Small tables with named rows and columns. After each table, cells are looked up by row and column.

mamubo:
         mepibut    viz    zer
gan         4857  -3026   8287
mebo        2593  -3973   4291
gepen       4853  -3658   8699
dedote     -6822   2898  -5797
sov         1564  -5742   4546
tomedo     -1762  -5933  -3605
kubanu     -6349    669  -4916
kem         2370  -3225   2271
los        -4567  -9508  -4942
lomirin    -6508   1628  -5377

zer of kem is 2271
mepibut of sov is 1564
viz of dedote is 2898
zer of gan is 8287
mepibut of gepen is 4853
mepibut of gan is 4857
zer of lomirin is -5377
viz of tomedo is -5933
mepibut of los is -4567
mepibut of kubanu is -6349
zer of sov is 4546
mepibut of lomirin is -6508
zer of dedote is -5797
Which row has the largest mepibut? gan

zote:
,nonur,bepofib,niti,felilek,fipam,mib,zivu,dev
ruf,0.43,0.38,0.29,0.27,0.21,0.44,0.36,0.66
tuv,0.84,0.35,0.67,0.32,0.47,0.25,0.84,0.70
nilosi,0.78,0.81,0.73,0.26,0.39,0.80,0.24,0.83

zivu of nilosi: 0.24
nonur of nilosi: 0.78
bepofib of ruf: 0.38
dev of ruf: 0.66
felilek of ruf: 0.27
felilek of nilosi: 0.26
felilek of tuv: 0.32

pifivar.tsv
	gazi	nok	div	tupifom	zos
kagatun	0.66	0.73	0.76	0.91	0.76
kag	0.66	0.78	0.68	0.78	0.85
sotod	0.91	0.83	0.80	0.64	0.80
senonob	0.89	0.22	0.74	0.82	0.69
kazamek	0.77	0.65	0.72	0.89	0.89
von	0.75	0.77	0.76	0.78	0.80
sureme	0.81	0.79	0.79	0.75	0.79
pude	0.86	0.78	0.85	0.78	0.73
zur	0.45	0.79	0.50	0.78	0.99
kozagun	0.75	0.96	0.79	0.77	0.80

tupifom of kagatun: 0.91
zos of kazamek: 0.89
tupifom of senonob: 0.82
tupifom of von: 0.78
zos of von: 0.80
nok of kag: 0.78
nok of senonob: 0.22
tupifom of kazamek: 0.89
div of sotod: 0.80
gazi of zur: 0.45
gazi of kagatun: 0.66
div of pude: 0.85
gazi of kazamek: 0.77
tupifom of kozagun: 0.77
div of kazamek: 0.72
gazi of pude: 0.86
zos of kag: 0.85
Which row has the largest tupifom? kagatun

Table firilo
fields: zalunen, dad, zuved, pebilo, lobisa, lufus, tuselez
vasese: [5211, 5230, 5319, 5593, 6369, 5298, 5424]
setagi: [5470, 5160, 5811, 5601, 4249, 5137, 5990]
gigedu: [5390, 4978, 5524, 5504, 5362, 5024, 5639]
kob: [5403, 5533, 4765, 4980, 7093, 5586, 4450]
kufipov: [5473, 5521, 4699, 4852, 7065, 5568, 4314]
gitod: [5589, 5650, 4448, 4540, 7316, 5684, 3856]
vivup: [6546, 6369, 4376, 3294, 4061, 6145, 3048]
dod: [5545, 5154, 5853, 5525, 3858, 5119, 5997]
bif: [6653, 6693, 4104, 2981, 4295, 6436, 2544]
zaran: [5267, 5273, 5217, 5459, 6460, 5334, 5237]
lif: [5516, 5559, 4600, 4735, 7188, 5602, 4138]
faf: [7586, 7627, 3300, 1283, 3028, 7161, 659]
danud: [5218, 5112, 5713, 5842, 5314, 5156, 6007]
soneko: [6720, 6589, 4476, 3147, 3130, 6294, 3059]

lobisa of vasese = 6369
lobisa of kufipov = 7065
zuved of dod = 5853
tuselez of gigedu = 5639
pebilo of soneko = 3147
pebilo of gitod = 4540
tuselez of bif = 2544
zuved of vivup = 4376
lufus of vivup = 6145

gez
cols = sotu, dezubi, vemo, rer, zol, bimavi, vokabe, fis
sobaduv: [-51.8, -20.6, -26.4, 9.1, -26.9, 16.2, -2.7, 18.4]
minusi: [-50.1, -11.4, -25.2, 43.7, -6.6, -8.0, -2.4, 12.6]
gan: [1.4, -35.9, 5.6, -6.6, -32.9, 33.2, -5.0, -7.5]
ribuki: [10.4, 21.3, -31.8, 27.6, -15.4, 26.0, 5.8, -31.9]
favalel: [12.7, -12.5, 14.5, -9.8, -48.9, -61.1, 1.3, 38.7]
nulo: [91.1, -33.0, -36.7, -24.5, 53.2, 49.4, -11.0, -11.8]
goduni: [15.4, 41.3, -44.1, -17.8, 18.2, 82.2, 5.4, 25.6]
fazizor: [2.9, 15.1, -35.6, 25.9, -42.3, -33.6, -5.3, -48.4]
nesogul: [-10.5, -45.1, -49.5, -17.6, 3.0, 20.2, 8.1, 5.8]
pemufez: [-16.5, -47.2, -50.2, -18.1, 13.8, -4.3, -38.0, -23.5]
bapo: [34.0, -22.2, -22.6, -34.0, -32.3, 19.6, -1.1, -52.0]
nunuz: [-18.0, -19.0, 32.4, 23.3, -19.5, -33.8, 1.3, -37.7]

What is the vemo of pemufez in gez?
-50.2
What is the rer of nesogul in gez?
-17.6
What is the zol of ribuki in gez?
-15.4
What is the vokabe of nulo in gez?
-11.0
What is the dezubi of nunuz in gez?
-19.0
What is the bimavi of pemufez in gez?
-4.3
What is the rer of pemufez in gez?
-18.1
What is the zol of nunuz in gez?
-19.5
What is the fis of nesogul in gez?
5.8
What is the rer of nunuz in gez?
23.3

